Below is a small trained network, with its code and all its weights. Each question gives an input and a class and asks what happens when units are switched off, that is, made to give their printed mean instead of their output.

import numpy as np


def w(rows, s, z=0):
    codes = np.array(rows[::2]) - 128.0
    scale = np.full(codes.shape[1], s)
    scale[-1] = z or s
    return codes * scale


def f(y):
    return y / 2 * (1 + np.tanh(0.7978845608 * (y + 0.044715 * y**3)))


def log_softmax(a):
    a = a - a.max(-1, keepdims=True)
    return a - np.log(np.exp(a).sum(-1, keepdims=True))


def net(x, mask):
    res = np.array(x, float).reshape(1, 5) / 4 @ E
    y = f(res @ A[0][:, :-1].T + A[0][:, -1])
    res = res + np.where(mask, y, B[0][:, -1]) @ B[0][:, :-1]
    return log_softmax(res[-1] @ U[:, :-1].T + U[:, -1])


A, B = {}, {}
E = w([
[205,131,22,176,151],'x0',
[116,135,127,144,124],'x1',
[132,101,114,117,164],'x2',
[1,75,161,108,136],'x3',
[120,211,157,110,236],'x4',
],0.0065)
A[0] = w([
[176,43,158,162,61,253],'neuron 1',
[94,66,59,177,163,203],'neuron 2',
[90,90,100,142,62,160],'neuron 3',
[198,167,218,131,120,145],'neuron 4',
[243,91,32,224,149,79],'neuron 5',
[134,49,126,123,176,20],'neuron 6',
[201,90,44,129,84,84],'neuron 7',
[222,141,117,139,93,159],'neuron 8',
[149,110,108,152,50,73],'neuron 9',
[134,162,132,166,61,245],'neuron 10',
[144,165,100,162,165,118],'neuron 11',
[131,158,115,188,179,43],'neuron 12',
[254,192,51,162,66,86],'neuron 13',
[174,214,131,216,176,224],'neuron 14',
[142,120,192,88,230,199],'neuron 15',
[153,214,130,120,151,212],'neuron 16',
],0.0087,0.0027)
B[0] = w([
[106,88,97,114,50,206],'neuron 1',
[216,80,106,82,162,166],'neuron 2',
[177,87,138,50,124,164],'neuron 3',
[179,105,77,78,162,163],'neuron 4',
[94,184,158,223,81,255],'neuron 5',
[125,84,178,123,174,119],'neuron 6',
[43,254,96,143,79,197],'neuron 7',
[164,155,175,170,25,199],'neuron 8',
[71,82,53,104,133,153],'neuron 9',
[162,80,99,100,94,172],'neuron 10',
[146,129,166,184,184,158],'neuron 11',
[137,122,163,124,185,138],'neuron 12',
[95,153,197,233,52,253],'neuron 13',
[209,151,157,147,142,223],'neuron 14',
[122,175,64,207,141,192],'neuron 15',
[181,154,82,137,193,191],'neuron 16',
],0.0065)
U = w([
[212,31,58,104,41,241],'0',
[3,181,83,162,78,91],'1',
[205,148,65,81,192,201],'2',
[180,129,97,166,130,4],'3',
[79,45,130,94,73,24],'4',
],0.0072,0.0027)

Each question gives the input, the list of numbers given to net, and the class t.
The units are the neurons (one row each of A and B). Each row of codes is followed by its name. A weight is (code - 128) times the scale printed after its matrix; where a second scale follows, it is the last column's (A, B and U).
mask holds one flag per neuron, in row order. A switched-off neuron (its flag False) gives its mean, the last column of its row in B, instead of its output. The means were averaged over made-up inputs and are rounded, as every weight is.
A unit's drop is (log p(t) with every unit on - log p(t) with that unit switched off) / (log p(t) with every unit on - log p(t) with every unit switched off).
The circuit of an input: a set's keep is (log p(t) with only the set's units on - log p(t) with every unit switched off) / (log p(t) with every unit on - log p(t) with every unit switched off). Starting from the 12 units with the biggest drops (on a tie, the unit counted first), units are removed one at a time, each time the one whose removal leaves the highest keep (on an exact tie, the one counted first), for as long as the keep stays at least 0.8.
units of the circuit, in order: the units of the circuit, biggest drop first
most important unit: the unit with the biggest drop
top k neurons: the k neurons with the biggest drops, biggest first
drop of u: that unit's drop, to one decimal
input [1,-1,-6,-6,-6], class 1: most important unit : neuron 7
input [-6,-7,0,-2,7], class 2: units of the circuit, in order : (neuron 13; neuron 5; neuron 16)
input [6,0,-3,-2,-5], class 1: units of the circuit, in order : (neuron 7; neuron 5)
input [7,-1,-5,-2,-5], class 1: top 2 neurons : (neuron 7; neuron 5)
input [4,2,-3,0,-7], class 1: top 3 neurons : (neuron 7; neuron 5; neuron 13)
input [-8,-5,-5,0,7], class 2: units of the circuit, in order : (neuron 13; neuron 5; neuron 4)
input [1,-2,4,3,2], class 2: units of the circuit, in order : (neuron 13; neuron 5)
input [1,-1,-4,-8,-5], class 1: units of the circuit, in order : (neuron 7; neuron 13)
input [1,1,-3,-7,-6], class 1: top 3 neurons : (neuron 7; neuron 13; neuron 5)
input [8,2,-5,7,1], class 2: top 2 neurons : (neuron 13; neuron 2)
input [1,-5,8,-2,-7], class 1: top 4 neurons : (neuron 7; neuron 5; neuron 14; neuron 4)
input [6,-6,-2,-4,-5], class 1: drop of neuron 7 : 0.3
input [4,7,8,5,2], class 2: drop of neuron 13 : 0.3
input [6,2,-5,-8,-8], class 1: drop of neuron 7 : 0.2
input [-5,-3,4,-2,6], class 2: drop of neuron 15 : 0.0
